Below is a small trained network, with its code and all its weights. Each question gives an input and a class and asks what happens when units are switched off, that is, made to give their printed mean instead of their output.

import numpy as np


def w(rows, s, z=0):
    codes = np.array(rows[::2]) - 128.0
    scale = np.full(codes.shape[1], s)
    scale[-1] = z or s
    return codes * scale


def f(y):
    return y / 2 * (1 + np.tanh(0.7978845608 * (y + 0.044715 * y**3)))


def log_softmax(a):
    a = a - a.max(-1, keepdims=True)
    return a - np.log(np.exp(a).sum(-1, keepdims=True))


def net(x, mask):
    res = np.array(x, float).reshape(1, 3) / 4 @ E
    y = f(res @ A[0][:, :-1].T + A[0][:, -1])
    res = res + np.where(mask, y, B[0][:, -1]) @ B[0][:, :-1]
    return log_softmax(res[-1] @ U[:, :-1].T + U[:, -1])


A, B = {}, {}
E = w([
[27,175,5],'x0',
[216,144,51],'x1',
[137,251,185],'x2',
],0.011)
A[0] = w([
[195,114,75,65],'N1',
[100,213,125,136],'N2',
[167,120,160,161],'N3',
[68,180,118,72],'N4',
[133,89,181,74],'N5',
[116,104,171,44],'N6',
[159,112,186,108],'N7',
[74,158,105,130],'N8',
[80,129,78,185],'N9',
[198,190,101,74],'N10',
[252,139,177,17],'N11',
[107,16,67,30],'N12',
[79,176,71,166],'N13',
[47,121,188,45],'N14',
[110,141,67,255],'N15',
],0.015,0.0072)
B[0] = w([
[25,99,36,184],'N1',
[174,151,132,218],'N2',
[177,99,122,189],'N3',
[166,133,55,197],'N4',
[161,130,87,176],'N5',
[133,115,23,147],'N6',
[157,107,94,196],'N7',
[162,105,107,204],'N8',
[153,86,124,233],'N9',
[52,142,52,183],'N10',
[164,110,96,226],'N11',
[182,238,97,225],'N12',
[153,94,128,249],'N13',
[63,117,8,204],'N14',
[159,83,166,250],'N15',
],0.014,0.011)
U = w([
[197,52,121,15],'0',
[174,193,111,222],'1',
[63,81,76,155],'2',
[156,61,212,253],'3',
[9,182,165,94],'4',
[18,163,224,72],'5',
[27,198,212,72],'6',
[47,197,169,70],'7',
],0.012,0.013)

Each question gives the input, the list of numbers given to net, and the class t.
The units are the neurons (one row each of A and B). Each row of codes is followed by its name. A weight is (code - 128) times the scale printed after its matrix; where a second scale follows, it is the last column's (A, B and U).
mask holds one flag per neuron, in row order. A switched-off neuron (its flag False) gives its mean, the last column of its row in B, instead of its output. The means were averaged over made-up inputs and are rounded, as every weight is.
A unit's drop is (log p(t) with every unit on - log p(t) with that unit switched off) / (log p(t) with every unit on - log p(t) with every unit switched off).
The circuit of an input: a set's keep is (log p(t) with only the set's units on - log p(t) with every unit switched off) / (log p(t) with every unit on - log p(t) with every unit switched off). Starting from the 12 units with the biggest drops (on a tie, the unit counted first), units are removed one at a time, each time the one whose removal leaves the highest keep (on an exact tie, the one counted first), for as long as the keep stays at least 0.8.
units of the circuit, in order: the units of the circuit, biggest drop first
most important unit: the unit with the biggest drop
top k neurons: the k neurons with the biggest drops, biggest first
drop when u is switched off: that unit's drop, to one decimal
input [-2,6,3], class 2: most important unit -> N10
input [-3,4,3], class 2: top 2 neurons -> N12; N10
input [2,-7,-7], class 1: top 3 neurons -> N12; N1; N10
input [-3,-3,0], class 3: top 2 neurons -> N12; N1
input [1,7,-6], class 2: top 2 neurons -> N1; N2
input [-7,-7,4], class 0: top 2 neurons -> N3; N1
input [-1,-5,2], class 2: top 2 neurons -> N12; N14
input [1,4,2], class 2: top 2 neurons -> N12; N10
input [5,0,-5], class 0: top 2 neurons -> N15; N9
input [4,4,-1], class 0: top 2 neurons -> N15; N14
input [3,6,1], class 2: top 2 neurons -> N10; N1
input [-3,3,-2], class 3: top 2 neurons -> N14; N12
input [7,7,3], class 0: top 2 neurons -> N15; N13
input [1,5,-2], class 2: units of the circuit, in order -> N1
input [-5,-8,4], class 2: top 2 neurons -> N14; N12
input [2,-7,6], class 2: drop when N12 is switched off -> 2.1
input [-5,-3,-8], class 1: drop when N12 is switched off -> 0.5
input [0,-2,-7], class 1: drop when N12 is switched off -> 0.7
input [6,-3,4], class 0: drop when N14 is switched off -> 0.0
input [-2,7,-3], class 2: units of the circuit, in order -> N1
